Below is a small trained network, with its code and all its weights. Each question gives an input and a class and asks what happens when units are switched off, that is, made to give their printed mean instead of their output.

import numpy as np


def w(rows, s, z=0):
    codes = np.array(rows[::2]) - 128.0
    scale = np.full(codes.shape[1], s)
    scale[-1] = z or s
    return codes * scale


def norm(h):
    return h / np.sqrt((h * h).mean(-1, keepdims=True) + 1e-5)


def f(y):
    return y / 2 * (1 + np.tanh(0.7978845608 * (y + 0.044715 * y**3)))


def log_softmax(a):
    a = a - a.max(-1, keepdims=True)
    return a - np.log(np.exp(a).sum(-1, keepdims=True))


def net(x, mask):
    res = np.array(x, float).reshape(1, 8) / 4 @ E
    u = 0
    for l in range(3):
        y = f(norm(res) @ A[l][:, :-1].T + A[l][:, -1])
        res = res + np.where(mask[u : u + 7], y, B[l][:, -1]) @ B[l][:, :-1]
        u += 7
    return log_softmax(norm(res)[-1] @ U[:, :-1].T + U[:, -1])


A, B = {}, {}
E = w([
[52,113,154,166,95,129,131],'x0',
[100,44,91,83,152,172,52],'x1',
[130,128,129,130,128,127,129],'x2',
[118,143,28,170,76,72,103],'x3',
[60,185,134,4,112,28,112],'x4',
[136,113,122,99,46,165,168],'x5',
[130,127,128,127,130,127,126],'x6',
[127,129,128,128,128,128,127],'x7',
],0.013)
A[0] = w([
[65,180,142,7,158,90,113,61],'L0N1',
[9,149,186,213,83,135,154,100],'L0N2',
[139,119,121,58,4,176,183,118],'L0N3',
[177,53,169,209,155,131,124,254],'L0N4',
[219,147,133,98,134,118,126,120],'L0N5',
[91,149,25,133,81,114,123,37],'L0N6',
[2,85,189,183,95,135,84,112],'L0N7',
],0.0092,0.0096)
B[0] = w([
[169,154,178,129,44,121,71,177],'L0N1',
[231,143,78,67,176,139,154,158],'L0N2',
[39,199,111,157,247,148,100,169],'L0N3',
[103,199,140,88,70,119,83,247],'L0N4',
[150,134,70,80,168,142,186,145],'L0N5',
[157,129,105,145,118,96,94,137],'L0N6',
[226,146,88,69,182,120,129,160],'L0N7',
],0.013,0.011)
A[1] = w([
[101,25,135,110,120,146,53,30],'L1N1',
[180,104,151,196,123,164,101,59],'L1N2',
[165,137,167,154,165,78,73,140],'L1N3',
[165,126,109,187,146,168,127,126],'L1N4',
[152,191,131,75,122,176,96,255],'L1N5',
[159,162,181,191,107,96,192,14],'L1N6',
[133,101,248,85,171,168,160,58],'L1N7',
],0.016,0.0044)
B[1] = w([
[140,215,117,58,108,188,215,149],'L1N1',
[133,81,251,78,62,35,92,137],'L1N2',
[62,132,114,157,165,172,170,157],'L1N3',
[160,106,221,124,166,90,119,141],'L1N4',
[75,56,128,151,116,81,188,249],'L1N5',
[121,152,85,21,113,204,150,146],'L1N6',
[168,175,6,195,99,84,47,158],'L1N7',
],0.014,0.02)
A[2] = w([
[162,49,157,247,184,128,82,85],'L2N1',
[224,201,35,186,73,115,38,41],'L2N2',
[86,1,87,43,127,210,42,120],'L2N3',
[190,94,122,254,102,246,197,186],'L2N4',
[11,173,123,196,39,146,136,112],'L2N5',
[191,86,87,38,140,128,176,97],'L2N6',
[64,90,50,120,132,13,173,254],'L2N7',
],0.009,0.0068)
B[2] = w([
[137,148,98,69,193,118,120,130],'L2N1',
[110,92,3,133,84,140,68,141],'L2N2',
[151,217,119,134,186,69,185,144],'L2N3',
[61,137,148,138,229,9,96,137],'L2N4',
[104,133,148,121,110,205,96,172],'L2N5',
[170,115,139,132,103,174,143,140],'L2N6',
[179,77,176,173,144,180,115,253],'L2N7',
],0.013,0.02)
U = w([
[94,138,238,79,77,5,52,132],'0',
[112,102,123,152,112,149,140,255],'1',
[113,102,123,150,114,147,135,252],'2',
[148,160,51,174,105,106,43,70],'3',
[125,208,103,72,137,152,189,43],'4',
[120,92,143,158,122,154,138,126],'5',
[166,62,114,141,170,61,174,30],'6',
[43,150,153,186,208,131,113,23],'7',
],0.016,0.0076)

Each question gives the input, the list of numbers given to net, and the class t.
The units are the neurons (one row each of A and B). Each row of codes is followed by its name. A weight is (code - 128) times the scale printed after its matrix; where a second scale follows, it is the last column's (A, B and U).
mask holds one flag per neuron, layer by layer. A switched-off neuron (its flag False) gives its mean, the last column of its row in B, instead of its output. The means were averaged over made-up inputs and are rounded, as every weight is.
A unit's drop is (log p(t) with every unit on - log p(t) with that unit switched off) / (log p(t) with every unit on - log p(t) with every unit switched off).
The circuit of an input: a set's keep is (log p(t) with only the set's units on - log p(t) with every unit switched off) / (log p(t) with every unit on - log p(t) with every unit switched off). Starting from the 12 units with the biggest drops (on a tie, the unit counted first), units are removed one at a time, each time the one whose removal leaves the highest keep (on an exact tie, the one counted first), for as long as the keep stays at least 0.8.
units of the circuit, in order: the units of the circuit, biggest drop first
k most important neurons: the k neurons with the biggest drops, biggest first
k most important neurons of layer l: the k neurons of layer l with the biggest drops, biggest first
input [-6,-8,-4,5,-3,-2,-1,-5], class 4: 4 most important neurons	[L1N6; L1N7; L1N5; L2N7]
input [-4,1,-2,-4,6,-8,2,-5], class 7: units of the circuit, in order	[L1N3]
input [7,-4,6,8,-7,-6,-6,7], class 3: units of the circuit, in order	[L1N5; L2N2]
input [-8,-3,-7,-4,4,-3,-4,-2], class 6: 3 most important neurons	[L0N5; L2N5; L0N4]
input [-7,1,6,-5,-6,7,-4,5], class 6: 2 most important neurons	[L1N5; L2N4]
input [8,3,4,-5,-4,3,-1,4], class 6: 3 most important neurons	[L0N7; L1N5; L0N2]
input [-7,5,-5,-5,3,5,-5,3], class 6: units of the circuit, in order	[L1N5; L2N3]
input [-5,-3,-1,0,-4,8,0,-4], class 7: units of the circuit, in order	[L0N3; L2N4]
input [5,8,-7,4,6,-8,1,4], class 4: 4 most important neurons	[L1N1; L0N4; L1N5; L0N3]
input [-3,7,5,1,-6,5,5,-5], class 4: 2 most important neurons	[L1N1; L2N7]
input [-2,7,-8,1,-8,4,-5,8], class 0: 2 most important neurons	[L1N2; L2N7]
input [-8,5,-5,-3,-6,4,-6,-6], class 6: 2 most important neurons of layer 2	[L2N3; L2N5]
input [7,3,-3,-6,6,2,3,-1], class 6: 3 most important neurons	[L0N4; L0N7; L1N5]
input [-1,-7,-8,-4,7,8,8,8], class 1: 2 most important neurons of layer 0	[L0N4; L0N7]
input [-5,6,2,-8,6,-6,-2,-2], class 3: most important neuron	[L1N7]
input [7,-2,3,0,5,-4,-3,1], class 6: units of the circuit, in order	[L0N2; L0N4]
input [-7,2,3,-4,-6,-5,-2,5], class 6: 2 most important neurons	[L0N5; L0N1]
input [3,8,-7,0,-8,6,4,-2], class 0: units of the circuit, in order	[L1N2; L1N4]
input [3,-6,4,5,-5,3,2,1], class 4: 4 most important neurons of layer 1	[L1N6; L1N7; L1N5; L1N4]
input [2,7,1,-3,2,4,-5,-3], class 4: units of the circuit, in order	[L2N3]
